Below is a small trained network, with its code and all its weights. Each question gives an input and a class and asks what happens when units are switched off, that is, made to give their printed mean instead of their output.

import numpy as np


def w(rows, s, z=0):
    codes = np.array(rows[::2]) - 128.0
    scale = np.full(codes.shape[1], s)
    scale[-1] = z or s
    return codes * scale


def f(y):
    return y / 2 * (1 + np.tanh(0.7978845608 * (y + 0.044715 * y**3)))


def log_softmax(a):
    a = a - a.max(-1, keepdims=True)
    return a - np.log(np.exp(a).sum(-1, keepdims=True))


def net(x, mask):
    res = np.array(x, float).reshape(1, 7) / 4 @ E
    y = f(res @ A[0][:, :-1].T + A[0][:, -1])
    res = res + np.where(mask, y, B[0][:, -1]) @ B[0][:, :-1]
    return log_softmax(res[-1] @ U[:, :-1].T + U[:, -1])


A, B = {}, {}
E = w([
[128,128,129,129,128,128,127,128,127,128],'x0',
[124,158,68,153,234,222,97,151,155,74],'x1',
[232,137,121,65,180,135,253,136,94,119],'x2',
[115,138,78,153,75,108,192,148,223,96],'x3',
[203,93,176,184,90,162,100,238,144,117],'x4',
[207,173,64,186,154,23,74,103,130,158],'x5',
[150,144,232,109,179,120,118,81,227,145],'x6',
],0.0069)
A[0] = w([
[123,127,178,116,57,48,154,114,90,135,61],'n1',
[137,138,86,148,90,121,175,152,203,117,56],'n2',
[73,135,138,158,129,110,53,128,156,143,45],'n3',
[123,134,101,131,182,160,104,143,146,116,90],'n4',
[118,136,158,113,153,144,103,138,65,148,57],'n5',
[87,135,180,134,111,186,164,154,118,129,88],'n6',
[76,134,88,99,174,113,157,75,127,123,88],'n7',
[124,132,93,128,177,169,111,144,146,118,70],'n8',
[70,135,99,108,162,106,149,82,106,149,82],'n9',
[229,141,130,101,188,131,251,123,95,128,38],'n10',
[159,123,196,111,184,142,37,104,11,135,27],'n11',
[157,141,200,117,162,131,107,104,198,136,75],'n12',
[175,139,120,94,154,134,177,127,112,114,5],'n13',
[121,134,94,129,172,180,110,146,152,115,92],'n14',
[113,133,94,139,97,110,177,133,220,110,67],'n15',
[180,118,138,153,103,143,107,178,120,128,81],'n16',
[131,138,90,157,188,182,93,136,137,101,55],'n17',
[116,137,92,135,94,128,126,147,67,105,70],'n18',
[118,110,97,133,98,126,139,149,89,124,62],'n19',
[86,118,148,98,114,175,167,137,119,124,86],'n20',
[121,137,81,125,104,140,126,148,89,136,68],'n21',
[88,132,103,107,145,105,133,87,127,123,90],'n22',
[195,118,153,161,100,158,91,208,141,120,63],'n23',
[149,102,143,144,136,121,119,171,132,119,87],'n24',
[81,123,169,113,112,159,161,141,122,105,63],'n25',
[129,131,186,109,156,119,110,117,186,139,61],'n26',
[131,146,76,153,186,174,116,137,160,110,98],'n27',
[110,139,31,150,88,152,146,165,43,122,56],'n28',
[69,105,163,112,124,199,144,127,127,114,75],'n29',
[124,110,184,125,53,75,141,118,105,141,60],'n30',
[110,116,75,127,114,134,129,152,80,128,76],'n31',
[36,136,130,172,80,134,36,133,150,117,29],'n32',
[75,145,96,118,153,107,145,77,123,129,78],'n33',
[88,148,102,116,139,118,136,76,129,136,86],'n34',
[173,132,125,126,152,138,182,136,115,128,41],'n35',
[233,162,51,180,168,16,47,109,142,141,3],'n36',
[173,127,153,162,106,160,112,188,138,135,72],'n37',
[104,135,72,148,93,116,173,139,215,117,60],'n38',
[73,129,130,137,116,130,60,118,160,127,37],'n39',
[138,150,192,126,172,119,143,92,204,124,74],'n40',
[90,121,149,98,113,172,147,146,132,133,63],'n41',
[139,126,160,115,69,78,134,122,110,148,57],'n42',
],0.013,0.0074)
B[0] = w([
[128,158,161,136,89,139,166,138,107,185,191],'n1',
[125,150,146,119,193,131,81,131,99,140,166],'n2',
[130,95,91,124,85,132,70,131,119,131,181],'n3',
[123,140,149,122,102,116,160,126,104,162,167],'n4',
[125,141,132,131,178,127,106,132,112,132,145],'n5',
[126,137,61,124,139,126,156,116,137,123,171],'n6',
[132,184,147,133,110,124,116,131,155,82,185],'n7',
[125,143,145,125,101,133,156,117,108,167,162],'n8',
[125,174,160,133,119,129,111,129,158,89,173],'n9',
[117,84,79,128,55,128,48,131,112,144,229],'n10',
[129,162,155,129,242,126,61,134,86,159,199],'n11',
[121,54,180,125,153,123,163,127,145,96,185],'n12',
[138,108,104,127,98,131,74,143,114,132,151],'n13',
[128,150,152,123,93,114,162,117,100,171,174],'n14',
[137,142,140,128,203,126,86,125,92,150,176],'n15',
[123,164,147,124,116,132,120,116,164,91,166],'n16',
[131,149,151,134,93,132,168,142,108,190,181],'n17',
[129,76,153,119,143,123,151,137,146,116,153],'n18',
[134,87,147,135,135,128,147,118,135,131,141],'n19',
[131,148,65,139,153,120,158,129,143,132,169],'n20',
[130,87,144,137,136,130,141,118,134,119,144],'n21',
[133,154,147,127,113,134,125,127,145,96,158],'n22',
[136,197,155,130,101,117,107,128,162,62,192],'n23',
[119,146,140,138,118,121,122,121,142,108,143],'n24',
[132,136,75,130,146,123,163,114,129,121,158],'n25',
[141,70,160,132,142,123,144,122,141,115,162],'n26',
[127,156,161,130,99,134,160,128,109,190,191],'n27',
[130,35,183,125,161,125,150,121,152,107,194],'n28',
[140,142,50,134,154,126,161,131,148,117,183],'n29',
[133,165,151,127,89,125,163,124,99,181,183],'n30',
[126,78,158,126,142,119,147,126,138,115,154],'n31',
[135,75,88,116,63,129,63,130,115,134,211],'n32',
[132,165,148,131,105,130,121,127,151,90,170],'n33',
[142,156,145,129,110,135,125,139,155,98,162],'n34',
[123,110,114,121,91,132,81,127,125,134,151],'n35',
[122,134,2,126,165,134,214,122,151,106,247],'n36',
[122,171,151,129,110,136,115,124,156,81,171],'n37',
[124,153,145,131,208,127,82,137,91,150,178],'n38',
[123,93,109,126,92,131,81,139,116,130,169],'n39',
[127,48,176,133,140,128,173,132,149,103,182],'n40',
[118,131,81,127,145,132,161,125,130,112,153],'n41',
[116,154,143,123,106,144,157,128,115,174,166],'n42',
],0.036,0.011)
U = w([
[113,85,100,137,55,115,4,155,110,170,45],'0',
[112,163,43,162,173,109,169,118,156,149,5],'1',
[113,185,209,157,80,117,161,136,91,249,169],'2',
[130,36,227,161,165,94,130,129,167,129,195],'3',
[134,238,202,173,103,110,61,136,199,70,201],'4',
[120,175,171,154,253,103,22,149,66,186,155],'5',
],0.0053,0.0018)

Each question gives the input, the list of numbers given to net, and the class t.
The units are the neurons (one row each of A and B). Each row of codes is followed by its name. A weight is (code - 128) times the scale printed after its matrix; where a second scale follows, it is the last column's (A, B and U).
mask holds one flag per neuron, in row order. A switched-off neuron (its flag False) gives its mean, the last column of its row in B, instead of its output. The means were averaged over made-up inputs and are rounded, as every weight is.
A unit's drop is (log p(t) with every unit on - log p(t) with that unit switched off) / (log p(t) with every unit on - log p(t) with every unit switched off).
The circuit of an input: a set's keep is (log p(t) with only the set's units on - log p(t) with every unit switched off) / (log p(t) with every unit on - log p(t) with every unit switched off). Starting from the 12 units with the biggest drops (on a tie, the unit counted first), units are removed one at a time, each time the one whose removal leaves the highest keep (on an exact tie, the one counted first), for as long as the keep stays at least 0.8.
units of the circuit, in order: the units of the circuit, biggest drop first
most important unit: the unit with the biggest drop
k most important neurons: the k neurons with the biggest drops, biggest first
drop when u is switched off: that unit's drop, to one decimal
input [2,4,-5,-4,-2,-2,-8], class 3: units of the circuit, in order -> (n28)
input [1,1,7,1,-8,5,-8], class 3: 2 most important neurons -> (n28, n31)
input [-7,3,7,6,-8,0,-4], class 4: 4 most important neurons -> (n7, n9, n33, n32)
input [4,-7,2,-7,-7,0,8], class 3: 4 most important neurons -> (n40, n12, n26, n27)
input [-4,8,-1,-5,-4,-3,8], class 2: 3 most important neurons -> (n17, n27, n14)
input [4,1,7,-4,6,-7,-6], class 0: 3 most important neurons -> (n10, n36, n35)
input [2,-6,4,8,-4,-1,0], class 5: 2 most important neurons -> (n15, n38)
input [8,8,-2,2,0,4,-7], class 2: 2 most important neurons -> (n27, n17)
input [-2,-1,7,0,8,5,-4], class 4: 2 most important neurons -> (n23, n16)
input [-8,4,-3,7,-7,2,6], class 4: 4 most important neurons -> (n7, n33, n11, n34)
input [3,5,-8,8,-3,4,0], class 0: 4 most important neurons -> (n32, n3, n39, n11)
input [7,-5,-4,2,6,-4,4], class 4: 3 most important neurons -> (n23, n36, n37)
input [4,-6,-8,1,-7,-8,5], class 0: 3 most important neurons -> (n32, n36, n39)
input [-5,-6,-4,-7,-7,-3,1], class 4: most important unit -> n9
input [1,-2,5,4,6,2,1], class 4: 2 most important neurons -> (n23, n32)
input [5,-1,3,-2,1,-6,-7], class 3: 2 most important neurons -> (n28, n36)
input [-8,1,7,1,-6,6,6], class 0: drop when n10 is switched off -> 3.3
input [-4,7,8,1,-5,-4,-5], class 0: drop when n10 is switched off -> 2.8
input [1,-6,8,-5,4,4,-6], class 0: drop when n10 is switched off -> 3.8
input [-6,-7,8,-7,-8,-7,1], class 0: drop when n26 is switched off -> 0.0
input [-1,-1,6,-8,6,-7,-7], class 5: units of the circuit, in order -> (n11)
